Below are the code and all the weights of a small trained network. Each question names an input and a class and asks about switching units off, where a switched-off unit gives its printed mean instead of its output.

import numpy as np


def w(rows, s, z=0):
    codes = np.array(rows[::2]) - 128.0
    scale = np.full(codes.shape[1], s)
    scale[-1] = z or s
    return codes * scale


def f(y):
    return np.maximum(y, 0)


def log_softmax(a):
    a = a - a.max(-1, keepdims=True)
    return a - np.log(np.exp(a).sum(-1, keepdims=True))


def net(x, mask):
    res = np.array(x, float).reshape(1, 8) / 4 @ E
    y = f(res @ A[0][:, :-1].T + A[0][:, -1])
    res = res + np.where(mask, y, B[0][:, -1]) @ B[0][:, :-1]
    return log_softmax(res[-1] @ U[:, :-1].T + U[:, -1])


A, B = {}, {}
E = w([
[126,133,131,124,130,127],'x0',
[28,50,44,72,179,205],'x1',
[247,153,3,166,209,202],'x2',
[128,126,129,130,127,128],'x3',
[128,131,128,126,129,130],'x4',
[75,145,85,197,243,9],'x5',
[129,129,129,128,129,128],'x6',
[204,20,197,37,187,69],'x7',
],0.0067)
A[0] = w([
[41,132,186,158,164,61,75],'n1',
[76,105,57,95,173,144,99],'n2',
[168,36,201,33,140,89,86],'n3',
[101,108,189,91,44,173,122],'n4',
[115,175,78,169,83,169,41],'n5',
[134,149,103,179,182,72,203],'n6',
[89,170,115,172,76,155,69],'n7',
[153,124,178,77,51,186,119],'n8',
[187,184,150,183,104,57,112],'n9',
[2,98,221,70,29,54,5],'n10',
[191,139,117,102,94,203,125],'n11',
[45,79,96,84,135,184,96],'n12',
[82,73,81,63,174,195,116],'n13',
[150,172,64,191,146,197,121],'n14',
[151,130,148,94,68,192,141],'n15',
[208,186,115,150,162,150,64],'n16',
[73,152,134,171,84,151,114],'n17',
[82,168,133,162,82,173,137],'n18',
[61,74,84,59,141,175,56],'n19',
[209,166,178,138,82,104,155],'n20',
[144,129,176,92,73,200,133],'n21',
[75,186,136,186,77,158,153],'n22',
[83,137,107,139,169,43,84],'n23',
[240,80,82,122,198,150,66],'n24',
[191,176,171,171,99,81,49],'n25',
[200,119,124,77,68,204,110],'n26',
[177,44,191,69,159,88,66],'n27',
[184,155,189,149,74,96,137],'n28',
[62,188,109,177,97,161,89],'n29',
[203,176,155,145,95,89,87],'n30',
[94,138,126,156,198,64,56],'n31',
[145,110,131,89,61,171,78],'n32',
[204,84,118,93,173,113,126],'n33',
[115,110,153,99,50,164,134],'n34',
],0.0081,0.0026)
B[0] = w([
[229,184,7,177,118,147,205],'n1',
[133,87,150,175,124,198,200],'n2',
[42,194,180,42,115,64,229],'n3',
[201,177,30,169,170,133,201],'n4',
[77,182,145,57,102,77,185],'n5',
[156,145,85,190,184,116,211],'n6',
[57,158,161,73,119,70,177],'n7',
[151,159,87,191,210,91,200],'n8',
[112,62,173,167,120,195,196],'n9',
[254,169,41,86,15,228,254],'n10',
[174,137,81,179,182,108,193],'n11',
[86,42,197,168,124,202,203],'n12',
[98,59,189,171,97,185,215],'n13',
[125,190,95,63,56,107,226],'n14',
[103,134,102,163,197,87,189],'n15',
[162,103,108,122,63,195,187],'n16',
[56,147,142,78,96,97,176],'n17',
[68,156,158,80,105,74,185],'n18',
[88,55,201,189,115,203,199],'n19',
[97,57,174,153,114,187,195],'n20',
[125,143,88,187,201,101,192],'n21',
[71,157,166,62,123,65,199],'n22',
[144,154,73,212,233,84,196],'n23',
[157,208,74,44,28,135,211],'n24',
[81,35,212,170,134,204,182],'n25',
[156,168,80,184,218,86,204],'n26',
[29,184,184,48,117,44,210],'n27',
[89,62,175,143,107,187,191],'n28',
[64,165,189,65,120,83,197],'n29',
[104,52,188,168,121,203,181],'n30',
[149,169,82,214,218,68,192],'n31',
[137,143,92,184,200,95,174],'n32',
[65,194,146,52,91,76,188],'n33',
[163,151,90,175,181,110,185],'n34',
],0.0079,0.0082)
U = w([
[147,145,73,234,254,45,56],'0',
[22,167,213,3,108,24,46],'1',
[69,5,231,200,119,241,1],'2',
[219,185,48,75,31,192,191],'3',
],0.0096,0.0046)

Each question gives the input, the list of numbers given to net, and the class t.
The units are the neurons (one row each of A and B). Each row of codes is followed by its name. A weight is (code - 128) times the scale printed after its matrix; where a second scale follows, it is the last column's (A, B and U).
mask holds one flag per neuron, in row order. A switched-off neuron (its flag False) gives its mean, the last column of its row in B, instead of its output. The means were averaged over made-up inputs and are rounded, as every weight is.
A unit's drop is (log p(t) with every unit on - log p(t) with that unit switched off) / (log p(t) with every unit on - log p(t) with every unit switched off).
The circuit of an input: a set's keep is (log p(t) with only the set's units on - log p(t) with every unit switched off) / (log p(t) with every unit on - log p(t) with every unit switched off). Starting from the 12 units with the biggest drops (on a tie, the unit counted first), units are removed one at a time, each time the one whose removal leaves the highest keep (on an exact tie, the one counted first), for as long as the keep stays at least 0.8.
units of the circuit, in order: the units of the circuit, biggest drop first
most important unit: the unit with the biggest drop
k most important neurons: the k neurons with the biggest drops, biggest first
drop of u: that unit's drop, to one decimal
input [3,0,7,3,6,6,4,-5], class 3: units of the circuit, in order -> [n14]
input [3,5,-7,-4,6,-6,8,-2], class 3: 3 most important neurons -> [n10, n23, n31]
input [-8,4,5,7,-1,4,7,-3], class 3: units of the circuit, in order -> [n14, n24]
input [-1,4,7,5,3,4,0,-6], class 3: 2 most important neurons -> [n3, n27]
input [0,2,1,2,-5,-5,2,8], class 1: 2 most important neurons -> [n3, n27]
input [5,-2,4,2,5,-7,4,8], class 1: 2 most important neurons -> [n3, n27]
input [-8,5,-4,-6,-7,4,-4,4], class 2: 2 most important neurons -> [n19, n12]
input [7,-8,4,-3,4,-7,-1,6], class 2: 4 most important neurons -> [n20, n30, n28, n25]
input [-7,-3,-7,-1,-1,-7,3,4], class 0: 2 most important neurons -> [n8, n21]
input [-5,5,7,-4,-3,5,7,0], class 3: 2 most important neurons -> [n24, n14]
input [-5,5,-7,-7,-3,5,2,-2], class 3: 2 most important neurons -> [n10, n1]
input [-6,-7,1,3,3,-4,-7,-7], class 1: 2 most important neurons -> [n22, n5]
input [-7,4,5,3,-7,-6,4,4], class 0: 2 most important neurons -> [n10, n26]
input [0,8,5,-4,6,6,-1,-8], class 1: most important unit -> n14
input [-4,-4,7,3,2,5,3,-4], class 3: 2 most important neurons -> [n14, n16]
input [-5,-5,-8,1,-1,5,-2,5], class 3: drop of n1 -> 0.3
input [8,-8,1,1,6,7,8,-4], class 2: drop of n25 -> 0.4
input [2,-1,5,3,-4,-2,-3,7], class 1: drop of n3 -> 0.0
